Here is a tiny trained network, its code and every weight. The questions are about switching its units off for an input and a class, where a switched-off unit gives its printed mean instead of its output.

import numpy as np


def w(rows, s, z=0):
    codes = np.array(rows[::2]) - 128.0
    scale = np.full(codes.shape[1], s)
    scale[-1] = z or s
    return codes * scale


def norm(h):
    return h / np.sqrt((h * h).mean(-1, keepdims=True) + 1e-5)


def f(y):
    return np.maximum(y, 0)


def log_softmax(a):
    a = a - a.max(-1, keepdims=True)
    return a - np.log(np.exp(a).sum(-1, keepdims=True))


def net(x, mask):
    res = np.array(x, float).reshape(1, 5) / 4 @ E
    u = 0
    for l in range(2):
        y = f(norm(res) @ A[l][:, :-1].T + A[l][:, -1])
        res = res + np.where(mask[u : u + 5], y, B[l][:, -1]) @ B[l][:, :-1]
        u += 5
    return log_softmax(norm(res)[-1] @ U[:, :-1].T + U[:, -1])


A, B = {}, {}
E = w([
[167,61,132,139,60,146,180,254,193,105,138],'x0',
[31,63,45,95,168,168,121,67,60,212,161],'x1',
[119,185,110,58,77,140,150,93,191,190,159],'x2',
[76,218,98,154,104,193,122,83,121,103,180],'x3',
[113,102,112,158,28,112,162,148,186,147,70],'x4',
],0.0029)
A[0] = w([
[76,209,87,144,88,154,137,77,119,132,102,5],'L0N1',
[99,204,156,96,79,128,130,5,153,150,159,127],'L0N2',
[165,155,185,33,218,51,100,42,124,253,94,130],'L0N3',
[163,83,104,191,69,54,161,164,164,159,68,80],'L0N4',
[204,174,167,73,77,99,147,149,252,124,153,136],'L0N5',
],0.0036,0.0016)
B[0] = w([
[83,82,101,64,73,113,55,79,76,45,123,171],'L0N1',
[113,181,16,109,49,89,162,140,143,176,109,232],'L0N2',
[138,160,51,223,29,49,187,179,10,142,242,246],'L0N3',
[94,172,220,39,128,10,164,133,186,70,92,210],'L0N4',
[196,149,247,151,167,235,206,255,174,161,81,253],'L0N5',
],0.0036,0.0041)
A[1] = w([
[143,157,85,60,102,148,132,94,229,185,92,63],'L1N1',
[94,13,105,112,154,160,179,173,133,164,158,253],'L1N2',
[135,1,134,129,75,83,170,186,151,153,74,25],'L1N3',
[198,79,164,173,199,68,119,146,68,88,123,94],'L1N4',
[161,156,162,139,117,124,150,147,172,117,52,185],'L1N5',
],0.005,0.00075)
B[1] = w([
[139,42,190,150,196,78,19,86,154,65,27,194],'L1N1',
[81,131,113,73,154,199,189,141,36,80,206,207],'L1N2',
[75,216,90,40,1,31,83,59,70,121,98,248],'L1N3',
[104,89,169,151,140,35,52,29,191,90,58,218],'L1N4',
[143,109,145,69,118,140,155,159,182,201,149,255],'L1N5',
],0.0049,0.0042)
U = w([
[74,139,47,107,91,79,114,73,50,115,154,209],'0',
[126,142,80,131,132,177,81,99,189,124,81,1],'1',
[110,84,118,97,191,254,177,179,97,109,173,100],'2',
[167,130,218,80,95,86,133,168,222,117,44,176],'3',
[209,181,108,192,114,153,196,191,143,200,177,114],'4',
[156,77,158,227,236,101,59,64,143,95,89,56],'5',
],0.012,0.0053)

Each question gives the input, the list of numbers given to net, and the class t.
The units are the neurons (one row each of A and B). Each row of codes is followed by its name. A weight is (code - 128) times the scale printed after its matrix; where a second scale follows, it is the last column's (A, B and U).
mask holds one flag per neuron, layer by layer. A switched-off neuron (its flag False) gives its mean, the last column of its row in B, instead of its output. The means were averaged over made-up inputs and are rounded, as every weight is.
A unit's drop is (log p(t) with every unit on - log p(t) with that unit switched off) / (log p(t) with every unit on - log p(t) with every unit switched off).
The circuit of an input: a set's keep is (log p(t) with only the set's units on - log p(t) with every unit switched off) / (log p(t) with every unit on - log p(t) with every unit switched off). Starting from all 10 units, units are removed one at a time, each time the one whose removal leaves the highest keep (on an exact tie, the one counted first), for as long as the keep stays at least 0.8.
circuit, biggest first: the units of the circuit, biggest drop first
top k neurons: the k neurons with the biggest drops, biggest first
k most important neurons of layer l: the k neurons of layer l with the biggest drops, biggest first
drop when u is switched off: that unit's drop, to one decimal
input [-7,0,1,-8,6], class 0: top neuron	[L0N3]
input [6,6,3,5,0], class 2: circuit, biggest first	[L1N3; L1N2]
input [2,3,7,-6,-6], class 4: circuit, biggest first	[L0N3; L1N4]
input [-2,7,-8,4,1], class 2: 2 most important neurons of layer 1	[L1N3; L1N2]
input [6,-4,-7,3,-7], class 5: circuit, biggest first	[L1N4; L0N5; L1N3]
input [4,3,-3,-3,4], class 0: top 2 neurons	[L1N3; L0N5]
input [6,-1,-5,4,-4], class 5: circuit, biggest first	[L1N4; L0N5; L0N2; L1N3]
input [-6,-5,7,2,-2], class 4: 3 most important neurons of layer 0	[L0N3; L0N5; L0N4]
input [8,1,-6,5,4], class 0: top 3 neurons	[L1N3; L0N5; L1N2]
input [2,1,8,8,7], class 3: 2 most important neurons of layer 0	[L0N3; L0N5]
input [8,3,-1,-3,3], class 0: top 2 neurons	[L1N3; L1N2]
input [6,2,-6,6,-1], class 2: top 3 neurons	[L1N3; L0N3; L0N4]
input [-7,-7,5,1,-8], class 4: top 3 neurons	[L1N3; L1N4; L0N3]
input [7,3,7,-5,-8], class 2: circuit, biggest first	[L1N2]
input [2,3,-3,-3,5], class 0: top 2 neurons	[L1N3; L0N5]
input [5,2,-1,6,-1], class 2: top 2 neurons	[L1N3; L0N3]
input [-1,-4,-4,-7,-5], class 5: top 3 neurons	[L1N4; L0N5; L0N2]
input [3,6,-8,-8,3], class 0: top 2 neurons	[L1N3; L1N2]
input [-1,-1,0,-5,-3], class 0: top 2 neurons	[L0N3; L1N1]
input [-6,-1,-2,-8,3], class 0: circuit, biggest first	[L0N3]
input [-5,-6,2,2,-1], class 4: 2 most important neurons of layer 0	[L0N3; L0N4]
input [0,-4,-4,-4,-5], class 5: top 2 neurons	[L1N4; L0N5]
input [-1,-1,-2,-7,-3], class 0: drop when L0N3 is switched off	0.2
input [-6,-6,-6,-3,-3], class 5: drop when L1N3 is switched off	0.1
input [-6,-1,1,-4,7], class 0: drop when L0N1 is switched off	0.0
